Look-ups in named tables: a row name and a column name give one cell, copied from the table.

Table Luram
|  | Nira | Lepelab | Miniz | Mit | Luv | Nupo | Fef | Susip | Lofa | Bivo |
|---|---|---|---|---|---|---|---|---|---|---|
| Keb | 79 | 243 | 131 | 159 | 97 | 97 | 139 | 122 | 68 | 36 |
| Mes | 74 | 164 | 92 | 188 | 130 | 176 | 208 | 79 | 138 | 236 |
| Musuz | 111 | 253 | 133 | 161 | 141 | 108 | 90 | 173 | 84 | 29 |
| Rur | 83 | 247 | 143 | 166 | 104 | 106 | 114 | 126 | 83 | 22 |
| Gim | 82 | 153 | 98 | 187 | 116 | 175 | 203 | 85 | 133 | 246 |
| Vop | 107 | 141 | 146 | 154 | 160 | 157 | 143 | 128 | 117 | 131 |
| Solomiz | 98 | 161 | 112 | 181 | 119 | 178 | 153 | 88 | 107 | 219 |
| Mazokam | 88 | 253 | 142 | 169 | 110 | 112 | 107 | 136 | 84 | 20 |
| Kar | 104 | 243 | 129 | 163 | 122 | 100 | 115 | 163 | 81 | 33 |

What is the Bivo of Rur in Luram? 22
What is the Susip of Mes in Luram? 79
What is the Mit of Gim in Luram? 187
What is the Nupo of Rur in Luram? 106
What is the Fef of Musuz in Luram? 90
What is the Bivo of Gim in Luram? 246
What is the Nira of Musuz in Luram? 111

Mifek:
         Fira  Nam  Danuro  Govev  Piv  Rete  Num
Guzeri    0.5  0.3     0.5    0.3  0.5   0.3  0.2
Lekudo    0.5  0.3     0.4    0.6  0.5   0.5  0.5
Zogutak   0.6  0.3     0.6    0.3  0.6   0.5  0.2
Rokopi    0.4  0.5     0.4    0.7  0.5   0.6  0.5
Dun       0.4  0.5     0.5    0.8  0.6   0.5  0.4
Volag     0.4  0.5     0.4    0.4  0.2   0.3  0.6

Volag, Fira: 0.4
Zogutak, Nam: 0.3
Zogutak, Govev: 0.3
Zogutak, Num: 0.2
Rokopi, Govev: 0.7
Zogutak, Rete: 0.5
Zogutak, Danuro: 0.6
Rokopi, Rete: 0.6
Lekudo, Rete: 0.5
Rokopi, Fira: 0.4
Lekudo, Govev: 0.6
Volag, Govev: 0.4
Lekudo, Num: 0.5
Dun, Govev: 0.8
Rokopi, Num: 0.5
Lekudo, Piv: 0.5
Lekudo, Danuro: 0.4
Guzeri, Piv: 0.5
Guzeri, Govev: 0.3

Bep:
,Gabu,Raminu,Dafo,Zaz,Bemibod,Gen,Sez,Pon,Kosesum
Fim,-134,93,-878,104,181,-238,-22,-116,-170
Dukemem,-605,516,-643,-208,777,-279,-312,143,-554
Tun,373,-203,-157,-167,-94,144,258,-338,-400
Lus,-507,-62,525,-663,-15,-39,-395,224,-106
Pake,-550,397,17,-843,70,-282,-183,-722,494
Baf,424,-754,-457,301,-96,-344,-46,-208,-97

What is the Dafo of Fim in Bep? -878
What is the Bemibod of Baf in Bep? -96
What is the Bemibod of Pake in Bep? 70
What is the Raminu of Pake in Bep? 397
What is the Raminu of Dukemem in Bep? 516
What is the Sez of Lus in Bep? -395
What is the Sez of Dukemem in Bep? -312
What is the Dafo of Baf in Bep? -457
What is the Gen of Baf in Bep? -344
What is the Zaz of Dukemem in Bep? -208
What is the Gen of Lus in Bep? -39
What is the Dafo of Lus in Bep? 525
What is the Zaz of Lus in Bep? -663
What is the Bemibod of Dukemem in Bep? 777
What is the Gabu of Fim in Bep? -134
What is the Zaz of Pake in Bep? -843
What is the Raminu of Baf in Bep? -754

Vupoka
|  | Rumube | Nikofi |
|---|---|---|
| Bifun | 6.2 | 2.0 |
| Mevubo | 6.2 | 4.3 |
| Kofez | 3.5 | 9.6 |
| Vof | 6.3 | 8.3 |
| Gat | 8.4 | 6.0 |
| Degizo | 6.8 | 8.5 |
| Zume | 6.8 | 7.0 |
| Gef | 3.5 | 4.4 |

Nikofi of Bifun = 2.0
Rumube of Bifun = 6.2
Rumube of Degizo = 6.8
Rumube of Zume = 6.8
Rumube of Kofez = 3.5
Rumube of Gef = 3.5
Nikofi of Kofez = 9.6
Nikofi of Gat = 6.0

Table Serig
,Ton,Gudabas,Gemuno,Sopid,Pup,Mab,Mazetev
Zuz,3172,5826,3860,7263,1703,2256,5113
Vimil,3683,5826,3641,5451,4460,3533,5277
Fumuro,4620,5826,4820,3641,3450,4574,3341
Vol,3892,5826,4461,5579,2100,3308,4057
Vib,4236,5826,4965,4983,1458,3632,3245
Fad,4350,5826,3155,2891,8830,5366,5778
Rede,2992,5826,3235,7229,3427,2383,6049
Dori,4811,5826,4426,2665,5680,5309,3846
Luvo,4688,5826,4147,2783,6289,5274,4276
Fifamul,4113,5826,3393,3863,7025,4661,5506

What is the Gemuno of Vimil in Serig? 3641
What is the Pup of Vol in Serig? 2100
What is the Gudabas of Rede in Serig? 5826
What is the Pup of Fad in Serig? 8830
What is the Pup of Luvo in Serig? 6289
What is the Gemuno of Fifamul in Serig? 3393
What is the Gudabas of Vol in Serig? 5826
What is the Ton of Luvo in Serig? 4688
What is the Sopid of Vol in Serig? 5579
What is the Gudabas of Zuz in Serig? 5826
What is the Mazetev of Fumuro in Serig? 3341
What is the Gemuno of Dori in Serig? 4426
What is the Pup of Zuz in Serig? 1703
Row with the largest Sopid: Zuz

